Each row was made from one small tree. The marks that hang from a mark follow it in brackets, in alphabetical order. Every link used is in the known rows. Write each row's tree.
Each row is shifted at random along 5 fixed directions that mean nothing.
Known rows
H[D[Q[N]] V]: [ 100  122 -163  263  384   -8  -66   35  196 -220  271  110  -46  -43
 -158 -261  -51  243   17  160   66 -130  -21   37 -183  -80 -128  185
 -307 -164    8  148 -170  -26   12    8   15 -585  242 -221   50   16
   55  131  215  219 -227 -150  249  339  123 -170  -59  -90  -72]
A[Q[N[H J[S[E]] U]]]: [ -20 -120 -362  309   56 -168   15 -239  -81   60  -78   -9    9  217
 -151  -46 -150 -137 -117   -8 -222   18  -54 -109  -90  322  -13  -13
 -114 -138  -19   -2  341 -169  177  -83   15  -38  -52   96  -99  143
   41  129   -8  -97 -245 -244 -160  219 -175 -143   64 -117  -40]
D[A Q[J N] V[H]]: [-264   38 -105   33  -79  -34   11  -29  102  136  357   55 -194  132
  198   26 -163  114  -12  -11   11 -155 -208 -329 -105   83 -148  264
   -7 -202 -124  -51  163  149 -194   79    1  138 -182  -34 -128  432
  171 -121  -41   -8  -73 -244  -55   55 -137  -53  157   74   60]
Q[N[H[D[A[U]]] J]]: [-230  157  -63  -21   16   75  125  -57  -80   70  211  206 -182  103
  178  110 -225  209 -105  -95   25  -15  -88 -254 -166  227  -12  156
  -58 -205 -173  145  -43   91 -358  -88  -61  162 -140   61 -107  246
  150  -66  128   56 -165 -148   13   68  -67  -37  175  113   70]
A[Q[N] U]: [-102 -223   -8   29 -106 -234  -87  104  115  106 -100 -229  144   80
 -201  -59  147 -174   22   31  -11  -76  -79   10  -25   88 -117  -93
   36   79   93 -258  296  -44  274  308   97   70  -73  -23   43  -28
 -131  -96 -298 -126  -44 -124  -74 -127  -76  -37   11   20   71]
E[J T[G[P S]]]: [ 163   17   -5   56  -91  -48   75   38    1  134 -348 -122    1  148
  -75  139   11 -191 -128 -107 -235  125  -28 -170  117  208   11 -166
  -47 -120  187   32   42  -82   30 -118  139  278    1   19    1   66
 -110   46  -57  -83   27   90   10   45 -129  -48  -43    8   17]
G[E S[J] V[D[P] H]]: [ 129  173    4  -51  -39  -76    7  461  263  -45   37   69 -201   60
   93  136   67  126  154 -158   93  -60  -80 -202  -35    8  -20  173
   16 -150  233 -119 -373  149  -30 -131  192  226  147 -165  -10  244
   27  -42   22  113  130   48  396  -32  -34   87    5  271  198]
G[E[J[Q]] P S T V[D]]: [ 152   33  238 -395   33  162  156  152 -107   83  167  -25 -356  414
   -1   83 -254   73 -304 -232  -28  167 -239 -258 -220  498   32  -50
   75  -84   51  241 -209  186 -363 -316   -5  540   27  114  105  303
   56 -222   42   67  -44 -151  249   97 -239  218   69  183  -11]
T[E Q[N]]: [ 209  -18   17  -35   79  179  155 -119 -165   36 -181  -96  -65  324
 -141    7 -233 -102 -346  -28 -133   76 -110  -60  -86  287  142 -293
  -19 -131  -39  236   72  -59 -219  -80  -26  179  -15   -7  114   53
  -43  -11   85 -106 -199  -77 -143    6 -210   72  -18 -152 -276]
S[E[T[G[V]]] J[Q]]: [ 117  -68  175 -341  -96  132  137   36 -128   76   99 -143 -145  366
  -52   72 -254  -32 -183 -128  -63  -23 -157 -101  -95  354  -64 -103
   36   76  -59  168   42  170 -342   33  -81  371 -132  108   61  177
 -117 -302  -74  -24  -92  -98 -190   25 -326  274   82  110   -5]
V[D[A P[G[S]] Q] H]: [ -29   62  316 -363  -60  163  149  257  -45  -11  203   28 -105  285
   62   46 -148  -19 -282 -106  125   20 -226 -163 -194  304 -193  137
  138 -110  -51  237   41  150 -332   49 -120  314  -48   28   35  450
  137 -242 -217 -101  -99 -215  -80  -63  -49  201  174  260  -19]
V[D[A P Q[N[J U]]] H]: [-365  105  173 -345  172   53  -14  205  137  -22  749  242 -312  142
  137 -177 -175  337  -58    0  429 -230 -249 -163 -370  220 -347  449
  -82 -111 -228  275  -55  313 -397  225 -209 -110  -65   68  -51  560
  269 -275 -116  108 -255 -400   56  110   34  138  324  282  102]
E[H[D] J[Q S]]: [  94  -94   15  -44  292  116   14  -99  -80 -163  162   73  -82  254
 -126 -172 -129   79 -160  103  -41   34 -123   66 -176  261 -180  -73
 -146  -33  -58  326   42   42  -74   70 -166 -337  199   -7  120  115
   32  -61   17  111 -270 -191   -1  207   87   62   -8    5 -111]
T[E[J[Q]] G[P]]: [ -81   65    4 -183  -32   74   57 -146 -138   45  187    8 -204  170
   66   81 -192   43 -218  -47  -28   77  -98 -118  -92  327  -64   73
  -78  -23 -127  237  123   91 -213 -205  -61  192  -53  126  -69  249
   63  -50   37   41 -133 -157  -41  122  -89   -1  155   26  -69]
P[G[S T] V[D[H]]]: [ 241   78 -136  392   45 -123   76   88   41   45 -347 -127  146  102
 -179   19   78 -184 -107  -72 -437  143   -5 -181   69  163  -31 -112
  -56 -241  249 -108  133 -254  168 -187  199   69   45 -124  -46   78
   17  214  -42  -99  -39   18  -23  235  -76 -155   -3  -56  -15]
P[E[H[D] T[Q]] G[S] V]: [ 145   15   56 -132   13   11   21  202   32  -92   78   12  -19  215
 -149   24  -24    0 -174  -49   13  -31  -15   -9  -70  234 -259   94
 -168  -91   76   84   12   66  -39  -41   68  -20   46   72   65  151
   41   -7  -68   68  -63 -101   96  197  -30   -3  121  159   60]
G[E P V[H]]: [ -53 -353   41  -51   97 -248 -168  224  219 -144  223 -172   55  -33
 -430 -284  307    3   89  155  171 -123  -85  269 -155  164 -325  -11
  -17  285  231  -73  349  -87  505  428  -39 -323  403 -121  137   76
  -48  -55 -329    3 -173 -328   54   89  160   74  -60  159  107]
S[E[H[D]] J]: [-106   32 -259  126  121  -45  -20  -31  137 -171  359  174 -149  -82
   65  -92    5  247  132   81  108 -120   39    8 -119   -7 -147  310
 -261  -43  -57   61  -51  103   39   40  -10 -422  118  -31  -87   71
  126   65   65  215 -111  -82  131  200   75  -59   72  127  118]
S[E[H[D] T[G Q]]]: [  88  -10  -77  136 -215 -117   43  -39    6   31 -276 -168   71  130
 -108  153   16 -156 -133  -31 -182  -23   11 -137   70  210  -74  -93
 -181 -104  110  -83  124  -38   22  -43  146  101  -61  -26  -23   32
  -43   51  -63  -38  -38  -64 -168   61 -226  -60   -4   21   51]
U[T[E[H] Q]]: [ 100   67  -61    9  186  134   29  -86    0  -66  198   32 -143  126
  -79  -81 -132   73 -209    3    6   25  -21   39  -96  156  -69   -2
 -192  -97  -51  170  -12   55 -227 -105  -38 -109   35  -24   61   69
   88   84  147  145 -180 -156    2  235  -25  -10   68  -91 -104]
P[E[H] V[D[Q]]]: [  20  -24  -34   68  -29  -64   23   56  -18  -28   20  -18   -6  128
  -60  -12  -52    0  -57   21  -59  -60  -74 -101  -34  115 -130  123
  -89 -138    8  -59  100   25   34  -28   67  -59  -13  -19  -57  152
  113    2  -88  -17  -84 -120  -37   73  -96  -48  111   26  -17]
P[E G V[D H]]: [ -67  278    6  -65  -41   61   95  182   24  -38  290  174 -158  -37
  203  167  -86  231  -19 -111    9  -11   -6 -146  -66   62  -88  350
  -43 -158  -80  -11 -140  166 -281 -306   44  129 -118   67 -173  220
  214   -4  118  126    4  -59  117  116   41  -76  283  148  102]
P[E G[T[Q]]]: [ 227   25  155 -221  204  208   60  177    2  -75  223    9  -79  216
 -127  -99 -134  -14 -216  -86  113   -1   39  138 -131  136 -106    9
  -82   -2  -41  216 -129   84 -271  -22  -44   21   37  135  147   26
   -7  -72   23  112 -108  -27   76  206  -20  159  128   18  -82]
A[N[H[D V] U] Q]: [ -23  408 -254  283  -31  -78  -86  177  198   -9   82  235  -96 -111
  170  211  -99  208  148 -100   69  -22   86 -209    3 -177   20  329
 -198 -313   46 -251 -404  104 -149 -352  237   22  -84 -148  -99   24
   66  134  340  266   45  -25  388  147   10 -330   36    4  245]
P[G[T] V[D[Q] H]]: [ 103  239  -22  165   87  -85  -50  320  266  -28  169   -8  -28  -24
    7  -16   57   84   61  -83  -57  -47    3 -123   -1  -71 -165  262
 -130 -208  123 -175 -213   79  -93 -148  194  -37  -28  -84  -51  143
  119   64   32  151   52  -40  191  254   12 -123  146   46  135]
S[E J[Q[N[H]]]]: [-168 -167 -362  212 -227 -315  -80 -149   26  158  -37 -140    7  148
   -7   44   -7 -182   56   -9 -152 -119  -48 -204    0  136  -16   81
  -28  -87   15 -270  322  -68  317   77  127  103 -159  122 -166  184
   -9   12 -150 -157    0 -147 -204  -19 -262  -99   53   37  112]
G[P[E] T[Q]]: [ 440 -117  -32  178  165  -95  -58  308  211  -70 -315 -197  146  110
 -370 -146  175 -285  -56  -52    8  -67  114  185   71  -77    4 -195
 -136 -101  309 -131 -184 -169  278  118  247  -78  265 -127  188 -165
 -205  157  -51  -12  -10  109  200  103  -69   29 -158 -106  -75]
H[D[A[N U] Q] V]: [  23  -26  198 -102  -51   20   36  247   36  -17  -55  -54   98  172
 -109   15  -55  -16  -42  -19  123 -146 -120  -61  -89   22 -131  -45
   22  -49   17  -17  -71   27 -127  267    9  114   11 -177  107   84
 -164 -226 -126   -2 -110  -88   34 -109 -119  115  -29   97   26]
N[H[D] J[Q S[E]] U]: [ 144  -24 -167  182  220 -171 -106   98   76 -189  -39   94   49  120
 -182 -118    4  -21   82   -8   49 -168   61   90  -86   61 -108   42
 -192  -58   52   38 -175  -80  155    5   35 -295  203  -14    5   56
  -50   88   80   91 -147  -91  109  234   -9   35  -11   22   47]
T[E P Q[J]]: [ 276 -132   91  -85   91  -56   28  224   83  -78 -361 -224   90  189
 -317  -43  127 -175 -112    3   72 -146  -65  166   20  122   18 -383
  -70   20  178   63  -59  -79  112  283  124   27  221 -190  173  -42
 -299  -35 -107 -122 -148   62  -23 -127 -101  173  -77  -33 -157]
P[E[J] G[S T] V[H]]: [  52  107 -156   89 -126 -109   24  165   89  105   18   24  -72  100
   88  190   12  -56   20 -186 -171   19   36 -207   96   85 -107  198
  -49 -170  114 -194   10   26   35 -249  213  285 -138  154 -131  190
   62   76  -20   44  138   59  150  176  -85 -103  187  118  182]
S[E[H[D]] J[Q]]: [  95   23 -329  325   47  -27   80 -196  -44  -45  -70   16  -60  137
   22    4 -150  -35  -72   -3 -223   19    8 -155   -7  102   58   61
 -203 -225  -20    4    6  -39   11 -159  100 -127  -17  -36  -89   29
   58  142  120   42 -110  -20  -50  165 -175 -106  -14  -99  -56]
N[J[Q S] U[T[P[G]]]]: [ 174   19  -89  162  359 -282 -227  289  278 -135    4  -31  178  -30
 -326 -274  231 -103   96   16   73 -206  108  227   -5  -86 -273   24
 -238  -16  178    0 -120 -149  276  180  105 -391  239  -94   24   39
 -191  169  -19   85 -131  -32  139  330  147  -44   36  -44   38]
J[Q[N[H[V[D]] U]] S[E]]: [   9   42 -119   67  271  -25   -6  -37  -11 -171  316  148 -134  166
 -146 -140 -193  182 -113   58   12  -82 -128   -7 -261  270 -150  124
 -151  -98  -92  206   12   23  -96 -105 -132 -268  107  -54  -17  237
   94   -9  177  102 -326 -394   16  285  -14  -41   67   -9  -44]
J[Q[N] S[E[H T]]]: [ 117  -56  -27 -127 -102   46   15   -4  -87   92   13   43 -141  366
   62  118 -207 -155 -166 -113  -57  -27  -50 -152  -42  183  -37  -78
  -21 -207  -34  -24  -45  164 -159  -29   -6  259 -151  101   41  213
  -27 -121   40  -23    0 -106  -72  -35 -254   69    7   66   51]
Q[J[S[E[H[V[D]] T[G]]]]]: [  -6   86  -54    8  163  -92  -73  183  280 -203  365  137 -145  -92
  -28  -39  101  310  181   75  115 -230  -24   50  -97   29 -325  237
 -294   10   58   70 -142  163  -54   79  -26 -385  225 -154  -52  167
   -6  -37   88  302 -147 -168  197  278  125  -22   75  185  200]
A[N[H J[S]] Q U[T]]: [ -16   39   -8  -97  203   64  -48  134   79   18  304  114 -113  176
  -28  -64 -122   92  -26  -83  107    4  -55   30 -209  160 -137   73
  -54  -48  -52   42  -82  124 -203   46  -92   11  -12   49   47  122
  -30 -116   28  191 -186 -171  158  172   58   28  147   84  125]
H[D[P Q[N[J[S] U]]]]: [ 228  130 -213  359  432   44  117 -124  -97  -70 -176  137  -35  264
 -146 -181 -270  -40 -244   20 -203   39  -59 -178 -149  239   49  -82
 -264 -422  -34  337 -104 -164  -99 -179   13 -277   80 -109  -15  134
   38  205  214  -41 -361  -66   34  306 -104 -116    4 -219 -259]
T[Q[N[J[S] U]]]: [ 128   89 -122  157  135 -241 -232  310  326   -3 -121   28   41   33
  -92  -68  127  -39  213  -39  116 -209   54  -10   74 -211  -74   30
 -123 -120  177 -144 -304  -26  162   61  216 -113  106  -70   46   57
 -116   98   58   87   93   80  289  102    9  -55  -40  -17   96]
T[G[S V[D]] P[E] Q]: [ -13  124 -211  159   40 -180  -38   -2  169 -132  132  -69  -46  -94
 -180  -26  104  147 -140   71 -112   54 -101  -79  -80  308 -184  243
 -214  -44  153  127  269 -129  218 -298   98 -135  233 -163 -117  265
  140  283   37   91 -143 -294  188  382   85 -273   58   14  -68]
T[E[H] G[V[D]] Q[J]]: [-132  -53   93 -146 -242 -124   75  -28  -54  122 -122 -250  -84  198
 -106  177  -13   38 -165   -6 -154  -10 -256 -227  -34  475  -93 -166
    9   76   61   35  345   35  -86  -23   55  354  -47  -28  -46  246
   -6 -155 -175 -120 -142 -236 -233  -53 -225   46  136  100   -4]
N[H[V] U]: [-343  126 -222  168 -200 -283 -126  -78   41   84  163   94  -49 -151
  121  151   10  117  164  -19    9  -67    0 -190   47   20 -129  305
  -70  -37  -43 -268  133   35  116 -195  105   49 -206   52 -213  155
  138   78   54   33   50 -198    7   97  -27 -251  138   55  263]
P[E[T] G V[D[Q[J]] H]]: [ 383  207 -103  337  268   48  125  263  167  -57 -146   16  -13  116
  -74  -16  -72  -10  -39  -90 -221  -76   46 -107   57  -43  -18   53
 -247 -392  122  -45 -315   -8 -187 -149  237  -98   30 -131  -38    8
    0  131  151  106 -103  148  137  261  -90  -87  108 -143  -71]
A[H N[J U[T[E P]]] Q]: [-107  -20 -261  218 -147 -249   -9  -48   31  188 -195 -132   73   92
 -134  125   38 -173  -93  -87 -116  -23  -22 -128  -12  255  -23  -65
 -145 -141   91 -250  279 -115  168   24  161  232 -140  -36 -117   79
 -137   86 -108  -78 -184 -162  -96   42 -198 -169  128  -29   95]
U[T[E P]]: [ -31   87  -85  -38   63 -171 -134  191  235 -113  220   39  -34 -184
  -57  -41  226  108  100   -1  236 -206   88  130  -41  -94 -154  174
 -209    2   79  -77 -149   42  131   68   81 -180  142 -113  -55   78
  -54  117   57  146  -11  -54  216  112  101  -45   60  125  116]
V[D[A[N]] H]: [-180   63   15    3 -154  -54  -30  170  191   52  156   28  -20  -65
  110   75  101  105   70   -9   80  -93  -94 -145  -57  -31 -119  197
   48  -85   54 -122   36   44  -33  129   -2   95   15  -97  -72  242
   81  -84 -111   47    7 -163   43  -60   27  -41   51  169  136]
J[Q[N[U]] S]: [ 127  134  -34   14  147  108   48  -61 -129   63  -32  110 -122  282
   40   33 -294  -60 -224 -107 -119   85  -66 -160  -57  151   96  -93
   12 -230 -100  146 -138   42 -280 -267  -14  218 -149   56   25  139
   24    5  227  -25  -81  -73    8   82 -149  -24   28 -143 -134]

Which tree is each row?
[-295  126 -371  300   20  -73  151 -489 -215   -7  229  100  -99  -77
   96    2 -169  185 -234   94 -301  157 -119 -312 -148  402  -71  320
 -239 -268 -173  169  427 -120   61 -385  -48 -195 -143  -15 -325  268
  308  273  117  -41 -280 -318 -114  333  -48 -379  186  -74 -101] => H[D[P[V]]]
[ -28   77 -127  -68 -213 -147 -135   90   81   -2  129   84  -87   33
  226  175   -8  -43  122 -125   93 -115   50 -115   45 -112  -33  262
    4  -77  -18 -214 -196  146   57 -213  111  219 -104   77 -121  197
   22   12   73   91  242   -8  199   -9 -106  -19   35  136  165] => J[Q S[E]]
[ -30  342  -47   91 -189   81  175   81  -50  116  -80  128  -39    6
  243  279 -175   56 -120 -115 -135   57  -50 -376   12   30   39  197
  -14 -398   -6   25  -99  -20 -296 -256   83  327 -145 -156 -193  283
   39   29  140  -20  -40   -7   25  -13 -126 -176   85   47   20] => H[V[D[A[N] P[G]]]]
[ 110  -98   -7  -21 -198  -88   32  165  -15  136 -310  -21   12  207
   22  169   24 -250   32  -96  -20 -108   53 -133  141   30  -83  -91
  -94 -226  122 -189  -53   68   82  185  163  169  -96   42  -12   70
 -138  -72 -172 -101   53  163  -50 -179 -193   64   25  116  141] => D[P[E[H J T]]]
[ 265 -129 -112  184  123 -131  -60   61  122 -103 -235 -145   71  203
 -280  -69  138 -125  -60   32 -128  -66  -17   44   15  173 -149 -211
 -244  -76  221   15   14 -124  232   89  129 -210  256 -103  132   13
 -118  108  -67   64 -121  -59   93  207  -63   12  -99   -8  -34] => G[T[E[H[D] J[S]] Q]]
[ -14  163   41  -79  -39   65  181  151  -41   -8   36   38  -82  131
   69  208 -147   88 -127  -92   15   12  -96 -141 -127  210  -31   52
  -83 -178  -27   -6 -112  156 -263  -65   81  200  -98  -98  -29   76
  -75 -152   35   21 -173  -50   51  -61  -58  -27  152  140  104] => A[H[D[P[G]] V] Q[J]]
[ -38 -175 -242  230  -94 -404 -145   57  212 -116 -113 -145  110   -1
 -195   -4  249  -29  170  108  -19 -260  -59  -12   23   48 -212   30
 -203   23  188 -237  146  -85  477  171  190 -262  183 -160  -54   75
 -123   69 -131    8  -51 -157   57   70  -62  -96  -60  101  145] => T[Q[J[S[E[H[D V]]]]]]
[  82   69  -13  266 -200 -269  -39  347  238  185 -502 -125  194   15
  -84  175  190 -143  204  -94 -108 -214   -6 -230  221 -215  -49 -137
  -45 -230  303 -378 -191 -116   73  229  300  215  -28 -241  -33   13
 -261  -51  -90  -50   70  135    5 -154 -201  -42  -84   29  198] => E[H[V[D[A[N[U[T]]]]]] J]
[   4   37  -81   -8 -199  -22   95   41 -148   72 -129   75  -38  140
   88  200 -109 -107  -85  -85  -59    7    1 -173   66  107  -27   63
  -20 -246   -1 -115   71   51   -3  -94  105  223 -152    3 -113  172
   37   24  -19 -121   -8   12  -74 -108 -151  -63  111   69   53] => D[P[E[H] V]]
[  56  -79   15   43   98  -94  -66   56  -38   43 -152  -44   59  214
 -171  -81  -77 -140   -5  -44   -5  -62  -24   20  -11  114  -41 -139
   -2   -1   19  -12    0  -52   14  110   18   16  -12   80   61   27
  -74  -63  -62  -75 -112  -57 -129   45  -97   87   34  -60   15] => N[H J[Q] U]
[  31  -15 -164  276 -207 -192    6  101  164  130 -242 -211  123  -25
 -132   69  120 -113  -62  -15 -205   66 -120 -222   37   80    4   48
    0 -212  278 -233  210 -211  270  -13  216  218  110 -267  -63  139
  -44  120 -129  -84  -27 -156   93   15 -139 -253 -127  -36    2] => G[P V[D[A[N Q]]]]
[ 130   54 -307  347   56 -169  -11  -22  -27   79 -264   18   40  235
  -65   13 -133 -180  -58  -25 -252   -6  -63 -251   22  137   -3  -14
 -106 -412  100  -63   82 -156  183 -105  155  -10  -13  -93 -107  266
   -1  178   47 -150 -123  -58  -31  137 -157 -197   12  -90  -38] => D[P[V] Q[N[H J[S]]]]
[ -84  195 -161  138 -221  -94  -70  128  120   64   29   84  -37   -2
  164  221  -43   80  112  -62    4  -23   -3 -248  -38  -43  -24  235
  -61 -222   56 -267 -115   82  -24 -154  155  128  -77 -111 -100  147
   57    6   80  109   58  -76  198    5  -46 -207   29  136  228] => A[N[H[D[V]]] Q]
[ 151   53  -77   94  -31 -262   45  206   24  153 -504 -132  109  163
 -171  170  116 -274 -106 -162 -162 -147   31 -123  105  140   69 -343
  -57 -196  167 -121  -51 -149   82   14  251  371  -93  -42  -76   67
 -304   58   10 -240  -65  122  -99 -109 -239    2   84  -15   -8] => Q[J[S] N[U[T[E P[G]]]]]
[ 339  231 -162  387  276   83   46  100  138 -223 -145  129  -23  -86
 -104  -24  -13  163   43   58 -112   -8   77   49   52 -147   36  -13
 -272 -244  150   59 -315  -81  -79 -186  118 -369  303 -359   44 -103
    4  251  336  229 -149   53  227  237   98 -156 -137 -174  -93] => T[E[H[V[D]]]]
[ 100   42 -129  -16   -9  -71   -5  108  101   14  128  -42 -173  190
  -39   93  -22    8 -121 -112  -63   19 -115 -121  -25  281 -138   70
 -116 -154  123  -34   18   81   20 -193  130  185   30  -25   -1  283
   28   69   35   88  -36 -178  196  218  -91  -62   83   68   51] => G[T[P[E[J[S]]] Q] V[H]]
[  69  -56 -144   83   69 -106  -83    1   84  -92  -14   28    3    8
  -45  -22  105    8  107   45  -20  -95   22   59   31    1 -111   21
 -130    7   66   33   19  -63  208   21   20 -189  181  -31  -24   76
  -59   89   -9   90  -24    2  134  130   57   -9  -24   27   -5] => T[E[J[S]]]
[ 285   43  191  -98  -69  128   98  233  -24   90 -330  -16  -41  255
    4  191 -115  -86   17 -128  -50  -37  -23  -90  146  -39   23 -279
  -19 -159  124  -66 -344  148 -285  105  115  236  -59  -78  161  -66
 -219 -202   47   23   48  214    2 -162 -178  153  -86   31   99] => E[H[V] J T]
[-101   95   65 -156  -22  127  109  173   94   -5  303   91 -135   98
   99   57 -108  129 -161  -36  165  -17 -159 -117 -219  155 -106  202
  -21 -211  -37   63  -21  170 -263  116  -62  127   -4 -141   14  278
   88 -152  -53   49 -169 -244   80  -60    4    0   92  182   41] => V[D[A[H Q[N]] P]]
[ 365  246 -105  372  120   90  182  -37 -226   37 -561   90   11  358
    4  169 -369 -151 -168 -174 -372  112  -31 -328   62  169  225 -228
  -67 -437   21  100 -300 -125 -309 -438  146  231  -87 -106  -19   79
   -3  126  302  -86 -127  113  -28  148 -280  -31  -39 -203 -150] => N[H[D[Q V]] J[S] U]
